Here is a tiny trained network, its code and every weight. The questions are about switching its units off for an input and a class, where a switched-off unit gives its printed mean instead of its output.

import numpy as np


def w(rows, s, z=0):
    codes = np.array(rows[::2]) - 128.0
    scale = np.full(codes.shape[1], s)
    scale[-1] = z or s
    return codes * scale


def f(y):
    return np.maximum(y, 0)


def log_softmax(a):
    a = a - a.max(-1, keepdims=True)
    return a - np.log(np.exp(a).sum(-1, keepdims=True))


def net(x, mask):
    res = np.array(x, float).reshape(1, 7) / 4 @ E
    y = f(res @ A[0][:, :-1].T + A[0][:, -1])
    res = res + np.where(mask, y, B[0][:, -1]) @ B[0][:, :-1]
    return log_softmax(res[-1] @ U[:, :-1].T + U[:, -1])


A, B = {}, {}
E = w([
[125,113,212,79,170,102,104],'x0',
[92,226,154,91,113,124,141],'x1',
[131,84,201,112,160,41,87],'x2',
[77,161,133,112,16,134,84],'x3',
[189,63,193,128,112,166,157],'x4',
[130,148,179,221,133,143,91],'x5',
[71,183,77,115,255,152,189],'x6',
],0.0064)
A[0] = w([
[105,14,99,117,156,115,164,59],'neuron 0',
[156,57,128,88,142,54,198,18],'neuron 1',
[75,157,16,152,167,18,161,51],'neuron 2',
[41,234,21,32,235,141,199,126],'neuron 3',
[178,113,121,205,114,52,89,133],'neuron 4',
[221,191,216,200,103,43,107,184],'neuron 5',
[141,232,203,124,161,106,184,249],'neuron 6',
[2,107,103,213,106,148,104,119],'neuron 7',
[162,171,166,121,95,171,208,196],'neuron 8',
[68,196,165,70,193,121,47,198],'neuron 9',
],0.0055,0.0014)
B[0] = w([
[151,110,108,204,163,146,157,160],'neuron 0',
[126,64,68,195,111,157,87,162],'neuron 1',
[92,127,203,128,116,111,91,186],'neuron 2',
[51,129,152,143,40,32,83,254],'neuron 3',
[145,137,142,132,112,87,121,180],'neuron 4',
[136,161,186,106,115,63,88,210],'neuron 5',
[95,28,186,206,94,78,155,195],'neuron 6',
[219,165,83,136,177,145,196,178],'neuron 7',
[153,82,132,159,152,97,118,170],'neuron 8',
[142,1,129,176,94,95,130,203],'neuron 9',
],0.008,0.0058)
U = w([
[81,152,12,201,165,202,155,2],'0',
[2,166,180,165,52,23,36,254],'1',
],0.0051,0.0014)

Each question gives the input, the list of numbers given to net, and the class t.
The units are the neurons (one row each of A and B). Each row of codes is followed by its name. A weight is (code - 128) times the scale printed after its matrix; where a second scale follows, it is the last column's (A, B and U).
mask holds one flag per neuron, in row order. A switched-off neuron (its flag False) gives its mean, the last column of its row in B, instead of its output. The means were averaged over made-up inputs and are rounded, as every weight is.
A unit's drop is (log p(t) with every unit on - log p(t) with that unit switched off) / (log p(t) with every unit on - log p(t) with every unit switched off).
The circuit of an input: a set's keep is (log p(t) with only the set's units on - log p(t) with every unit switched off) / (log p(t) with every unit on - log p(t) with every unit switched off). Starting from all 10 units, units are removed one at a time, each time the one whose removal leaves the highest keep (on an exact tie, the one counted first), for as long as the keep stays at least 0.8.
units of the circuit, in order: the units of the circuit, biggest drop first
k most important neurons: the k neurons with the biggest drops, biggest first
drop of u: that unit's drop, to one decimal
input [-8,-1,8,5,5,4,4], class 0: units of the circuit, in order => [neuron 3; neuron 2]
input [-2,-3,-7,7,-5,4,-3], class 0: 2 most important neurons => [neuron 7; neuron 3]
input [-6,6,-4,0,7,-8,5], class 1: units of the circuit, in order => [neuron 3]
input [0,-1,0,5,0,7,2], class 0: units of the circuit, in order => [neuron 3; neuron 7]
input [-4,-8,1,7,-6,8,1], class 0: units of the circuit, in order => [neuron 7; neuron 3]
input [-4,3,-4,3,0,-3,-5], class 0: 2 most important neurons => [neuron 3; neuron 5]
input [-5,-4,-3,-4,-1,3,8], class 1: 2 most important neurons => [neuron 3; neuron 2]
input [7,2,-5,-3,6,-4,-2], class 0: units of the circuit, in order => [neuron 3; neuron 5]
input [5,-8,0,2,0,-7,-5], class 0: drop of neuron 3 => 0.4
input [-3,6,-3,-6,-5,-3,5], class 1: drop of neuron 3 => 0.2
input [-1,-1,0,4,1,-3,1], class 0: drop of neuron 5 => 0.3
input [-2,1,-4,3,0,1,1], class 0: drop of neuron 5 => 0.3
